Below is a small trained network, with its code and all its weights. Each question gives an input and a target symbol and asks what happens when units are switched off, that is, made to give their printed mean instead of their output.

import numpy as np


def w(rows, s, z=0):
    codes = np.array(rows[::2]) - 128.0
    scale = np.full(codes.shape[1], s)
    scale[-1] = z or s
    return codes * scale


def f(y):
    return np.maximum(y, 0)


def softmax(a):
    e = np.exp(a - a.max(-1, keepdims=True))
    return e / e.sum(-1, keepdims=True)


def log_softmax(a):
    a = a - a.max(-1, keepdims=True)
    return a - np.log(np.exp(a).sum(-1, keepdims=True))


def net(x, mask):
    ids = ['αγηλμξστφω'.index(c) for c in x.split()]
    T = len(ids)
    res = E[ids] + P[:T]
    u = 0
    for l in range(3):
        q, k, v = (res @ M[l].T for M in (Q, K, V))
        z = softmax(np.where(np.tri(T) > 0, q @ k.T / 2**0.5, -1e9)) @ v
        res = res + np.where(mask[u], z, O[l][:, -1]) @ O[l][:, :-1]
        u += 1
        y = f(res @ A[l][:, :-1].T + A[l][:, -1])
        res = res + np.where(mask[u : u + 8], y, B[l][:, -1]) @ B[l][:, :-1]
        u += 8
    return log_softmax(res[-1] @ U[:, :-1].T + U[:, -1])


Q, K, V, O, A, B = {}, {}, {}, {}, {}, {}
E = w([
[147,177,130],'α',
[158,186,126],'γ',
[155,145,73],'η',
[254,72,125],'λ',
[111,131,93],'μ',
[89,154,106],'ξ',
[133,92,126],'σ',
[90,78,222],'τ',
[62,111,163],'φ',
[106,49,109],'ω',
],0.025)
P = w([
[105,104,213],'0',
[104,122,196],'1',
[94,110,144],'2',
[78,93,131],'3',
[65,73,139],'4',
[59,42,121],'5',
[43,14,136],'6',
[68,23,147],'7',
[73,3,142],'8',
],0.0048)
Q[0] = w([
[201,66,190],'L0H0',
[98,1,159],'L0H0',
],0.006)
K[0] = w([
[53,82,1],'L0H0',
[44,65,85],'L0H0',
],0.0051)
V[0] = w([
[254,218,163],'L0H0',
[57,72,167],'L0H0',
],0.0055)
O[0] = w([
[143,51,254,90],'L0H0',
[215,116,62,254],'L0H0',
],0.0037,0.0009)
A[0] = w([
[130,43,68,31],'L0N0',
[192,160,24,71],'L0N1',
[73,21,240,187],'L0N2',
[194,104,41,147],'L0N3',
[40,5,173,255],'L0N4',
[3,175,67,141],'L0N5',
[130,208,186,188],'L0N6',
[169,205,145,232],'L0N7',
],0.0084,0.0029)
B[0] = w([
[158,108,122,165],'L0N0',
[81,114,183,159],'L0N1',
[156,251,105,237],'L0N2',
[54,90,132,184],'L0N3',
[82,176,89,254],'L0N4',
[115,162,168,175],'L0N5',
[78,66,96,177],'L0N6',
[1,46,55,182],'L0N7',
],0.0084,0.0078)
Q[1] = w([
[9,171,99],'L1H0',
[107,153,125],'L1H0',
],0.013)
K[1] = w([
[138,197,2],'L1H0',
[115,119,58],'L1H0',
],0.0077)
V[1] = w([
[56,112,254],'L1H0',
[125,232,146],'L1H0',
],0.011)
O[1] = w([
[98,165,99,156],'L1H0',
[158,135,10,255],'L1H0',
],0.013,0.0079)
A[1] = w([
[136,71,178,81],'L1N0',
[112,73,110,216],'L1N1',
[186,97,116,145],'L1N2',
[245,157,225,108],'L1N3',
[130,77,107,222],'L1N4',
[98,198,42,168],'L1N5',
[229,46,98,104],'L1N6',
[141,100,185,2],'L1N7',
],0.011,0.0052)
B[1] = w([
[67,89,102,144],'L1N0',
[166,204,159,156],'L1N1',
[138,58,86,134],'L1N2',
[189,109,125,145],'L1N3',
[183,253,184,153],'L1N4',
[188,32,147,251],'L1N5',
[126,118,108,140],'L1N6',
[156,38,129,140],'L1N7',
],0.0069,0.029)
Q[2] = w([
[219,123,2],'L2H0',
[125,52,146],'L2H0',
],0.0084)
K[2] = w([
[75,122,2],'L2H0',
[161,12,135],'L2H0',
],0.0092)
V[2] = w([
[8,83,136],'L2H0',
[151,118,228],'L2H0',
],0.011)
O[2] = w([
[2,89,75,1],'L2H0',
[218,196,82,9],'L2H0',
],0.0074,0.012)
A[2] = w([
[119,140,106,68],'L2N0',
[84,74,133,254],'L2N1',
[194,132,154,112],'L2N2',
[194,149,2,225],'L2N3',
[4,69,170,94],'L2N4',
[164,108,91,168],'L2N5',
[12,215,233,115],'L2N6',
[198,160,186,218],'L2N7',
],0.0097,0.0051)
B[2] = w([
[172,120,144,128],'L2N0',
[7,197,178,186],'L2N1',
[79,197,3,216],'L2N2',
[136,128,195,254],'L2N3',
[118,193,2,162],'L2N4',
[119,70,172,219],'L2N5',
[102,242,227,157],'L2N6',
[91,196,109,225],'L2N7',
],0.0076,0.014)
U = w([
[131,167,88,9],'α',
[128,178,104,161],'γ',
[152,176,195,52],'η',
[195,199,112,67],'λ',
[135,142,116,254],'μ',
[108,105,13,183],'ξ',
[167,160,169,191],'σ',
[214,106,87,154],'τ',
[123,48,191,95],'φ',
[174,185,251,104],'ω',
],0.012,0.0058)

Each question gives the input, a string of symbols that net reads in full, and the target symbol t.
The units are the heads (2 rows each of Q, K, V and O) and the neurons (one row each of A and B). Each row of codes is followed by its name. A weight is (code - 128) times the scale printed after its matrix; where a second scale follows, it is the last column's (O, A, B and U).
mask holds one flag per unit, layer by layer, with each layer's heads first. A switched-off unit (its flag False) gives its mean, the last column of its rows in O or B, instead of its output. The means were averaged over made-up inputs and are rounded, as every weight is.
A unit's drop is (log p(t) with every unit on - log p(t) with that unit switched off) / (log p(t) with every unit on - log p(t) with every unit switched off).
The circuit of an input: a set's keep is (log p(t) with only the set's units on - log p(t) with every unit switched off) / (log p(t) with every unit on - log p(t) with every unit switched off). Starting from the 12 units with the biggest drops (on a tie, the unit counted first), units are removed one at a time, each time the one whose removal leaves the highest keep (on an exact tie, the one counted first), for as long as the keep stays at least 0.8.
circuit, biggest first: the units of the circuit, biggest drop first
unit that matters most: the unit with the biggest drop
k most important neurons: the k neurons with the biggest drops, biggest first
top k neurons in layer l: the k neurons of layer l with the biggest drops, biggest first
input ξ σ α ξ γ, target ξ: circuit, biggest first : (L2H0)
input ξ γ γ γ γ τ ξ ω, target τ: top 3 neurons in layer 1 : (L1N5; L1N4; L1N0)
input γ γ τ μ, target τ: 2 most important neurons : (L0N4; L1N5)
input α τ ξ, target τ: 4 most important neurons : (L0N4; L1N5; L0N2; L1N4)
input λ γ ξ, target ξ: 3 most important neurons : (L1N4; L1N1; L2N4)
input γ ω ω γ, target ω: circuit, biggest first : (L1H0; L0H0)
input λ λ ω, target λ: circuit, biggest first : (L2H0; L1H0; L2N2)
input λ η α, target λ: circuit, biggest first : (L2H0; L0N2; L1H0; L2N2)
input λ φ η, target φ: 3 most important neurons : (L0N2; L1N5; L0N4)
input τ γ τ ω τ α α, target τ: circuit, biggest first : (L0N2; L0N4; L1N5; L1H0)
input φ φ γ σ, target φ: circuit, biggest first : (L2H0; L1H0; L2N2; L0N2)
input α φ λ τ τ τ σ, target τ: 2 most important neurons : (L0N2; L1N5)
input γ γ φ α γ ω ω τ, target ω: 3 most important neurons : (L0N2; L1N5; L2N6)
input μ γ γ α ξ α, target ξ: circuit, biggest first : (L2H0)
input η γ γ γ γ α λ φ, target φ: 3 most important neurons : (L1N5; L0N2; L0N4)
input μ φ η μ, target φ: top 2 neurons in layer 2 : (L2N2; L2N7)
input λ τ μ τ μ τ τ ω, target τ: 2 most important neurons : (L0N2; L1N5)
input τ λ η, target τ: 2 most important neurons : (L0N2; L0N4)
input γ γ ω, target γ: 2 most important neurons : (L1N5; L0N2)
input φ ξ γ ξ ξ τ σ, target τ: 4 most important neurons : (L1N5; L0N2; L0N4; L0N5)
input ξ μ ξ γ α τ, target τ: 4 most important neurons : (L0N4; L0N2; L1N5; L0N7)
input α φ γ, target φ: 2 most important neurons : (L1N5; L0N2)
input γ γ ξ γ, target ξ: top 3 neurons in layer 0 : (L0N2; L0N6; L0N7)
input λ γ γ, target λ: top 3 neurons in layer 0 : (L0N2; L0N7; L0N4)
input λ λ γ γ, target λ: 4 most important neurons : (L0N2; L1N3; L2N2; L0N4)
input η μ τ μ τ τ γ, target τ: top 2 neurons in layer 0 : (L0N4; L0N2)
input ξ τ τ τ α, target τ: unit that matters most : L0N4
input λ τ λ τ α γ λ λ, target λ: top 3 neurons in layer 1 : (L1N3; L1N4; L1N5)
